Here is a tiny trained network, its code and every weight. The questions are about switching its units off for an input and a target symbol, where a switched-off unit gives its printed mean instead of its output.

import numpy as np


def w(rows, s, z=0):
    codes = np.array(rows[::2]) - 128.0
    scale = np.full(codes.shape[1], s)
    scale[-1] = z or s
    return codes * scale


def f(y):
    return y / 2 * (1 + np.tanh(0.7978845608 * (y + 0.044715 * y**3)))


def softmax(a):
    e = np.exp(a - a.max(-1, keepdims=True))
    return e / e.sum(-1, keepdims=True)


def log_softmax(a):
    a = a - a.max(-1, keepdims=True)
    return a - np.log(np.exp(a).sum(-1, keepdims=True))


def net(x, mask):
    ids = ['αεζθμξτψ'.index(c) for c in x.split()]
    T = len(ids)
    res = E[ids] + P[:T]
    r = res
    for j in range(2):
        rows = slice(4 * j, 4 * j + 4)
        q, k, v = (r @ M[0][rows].T for M in (Q, K, V))
        z = softmax(np.where(np.tri(T) > 0, q @ k.T / 4**0.5, -1e9)) @ v
        o = O[0][rows]
        res = res + np.where(mask[j], z, o[:, -1]) @ o[:, :-1]
    y = f(res @ A[0][:, :-1].T + A[0][:, -1])
    res = res + np.where(mask[2:14], y, B[0][:, -1]) @ B[0][:, :-1]
    return log_softmax(res[-1] @ U[:, :-1].T + U[:, -1])


Q, K, V, O, A, B = {}, {}, {}, {}, {}, {}
E = w([
[90,108,131],'α',
[175,168,251],'ε',
[109,101,195],'ζ',
[68,173,203],'θ',
[117,147,41],'μ',
[167,16,165],'ξ',
[166,115,118],'τ',
[185,197,74],'ψ',
],0.014)
P = w([
[49,152,154],'0',
[220,1,120],'1',
[41,177,166],'2',
[178,153,96],'3',
[214,50,126],'4',
[25,177,164],'5',
],0.0056)
Q[0] = w([
[200,91,176],'H1',
[106,37,151],'H1',
[175,150,191],'H1',
[131,124,202],'H1',
[181,1,137],'H2',
[40,155,175],'H2',
[235,104,83],'H2',
[124,37,233],'H2',
],0.008)
K[0] = w([
[155,117,186],'H1',
[190,59,125],'H1',
[137,138,219],'H1',
[148,111,182],'H1',
[187,41,144],'H2',
[42,128,164],'H2',
[254,145,107],'H2',
[107,59,219],'H2',
],0.0097)
V[0] = w([
[114,54,101],'H1',
[132,112,118],'H1',
[121,97,147],'H1',
[101,35,163],'H1',
[186,99,153],'H2',
[158,2,105],'H2',
[36,153,130],'H2',
[75,62,198],'H2',
],0.0088)
O[0] = w([
[116,112,97,135],'H1',
[102,148,128,125],'H1',
[130,75,146,183],'H1',
[137,77,123,253],'H1',
[203,49,196,206],'H2',
[142,1,111,208],'H2',
[25,194,105,76],'H2',
[77,75,197,253],'H2',
],0.0061,0.0019)
A[0] = w([
[185,26,123,138],'N1',
[220,116,176,108],'N2',
[239,93,13,82],'N3',
[206,118,146,108],'N4',
[123,191,71,136],'N5',
[90,82,170,75],'N6',
[2,106,97,158],'N7',
[209,87,49,54],'N8',
[76,102,117,254],'N9',
[75,76,215,59],'N10',
[223,62,188,147],'N11',
[120,57,155,105],'N12',
],0.0088,0.0065)
B[0] = w([
[155,180,104,233],'N1',
[97,146,94,182],'N2',
[78,94,167,180],'N3',
[73,145,100,164],'N4',
[132,158,159,155],'N5',
[138,133,187,154],'N6',
[114,100,66,172],'N7',
[55,124,180,161],'N8',
[166,73,89,194],'N9',
[127,137,245,179],'N10',
[108,177,90,244],'N11',
[172,146,148,182],'N12',
],0.011)
U = w([
[55,19,96,204],'α',
[99,155,220,50],'ε',
[91,33,211,142],'ζ',
[1,144,144,49],'θ',
[114,151,33,140],'μ',
[253,108,171,148],'ξ',
[220,73,82,252],'τ',
[185,215,107,65],'ψ',
],0.0075,0.0044)

Each question gives the input, a string of symbols that net reads in full, and the target symbol t.
The units are the heads (4 rows each of Q, K, V and O) and the neurons (one row each of A and B). Each row of codes is followed by its name. A weight is (code - 128) times the scale printed after its matrix; where a second scale follows, it is the last column's (O, A, B and U).
mask holds one flag per unit, heads first, then neurons. A switched-off unit (its flag False) gives its mean, the last column of its rows in O or B, instead of its output. The means were averaged over made-up inputs and are rounded, as every weight is.
A unit's drop is (log p(t) with every unit on - log p(t) with that unit switched off) / (log p(t) with every unit on - log p(t) with every unit switched off).
unit that matters most: the unit with the biggest drop
top k neurons: the k neurons with the biggest drops, biggest first
heads that matter: for each layer, one digit per head in row order, 1 if its drop is at least 0.15 and else 0, layers parted by /
drop when u is switched off: that unit's drop, to one decimal
input ζ α ζ, target ζ: unit that matters most	H2
input α ε ψ α τ, target μ: top 3 neurons	[N11 N10 N1]
input τ ε τ θ ξ, target ε: top 2 neurons	[N8 N10]
input ξ τ α ε μ, target α: top 2 neurons	[N3 N8]
input ζ θ ψ ξ ε, target ψ: heads that matter	01
input θ α ξ α ψ, target θ: heads that matter	01
input ξ τ α α, target τ: heads that matter	00
input α α τ ζ ε, target ψ: top 3 neurons	[N11 N3 N8]
input ε ζ α α θ ξ, target ξ: drop when N12 is switched off	0.2
input ζ τ μ ψ α α, target α: drop when N11 is switched off	0.2
input ζ α α, target α: drop when N7 is switched off	0.4
input μ α ξ ε ξ τ, target τ: drop when N3 is switched off	0.2
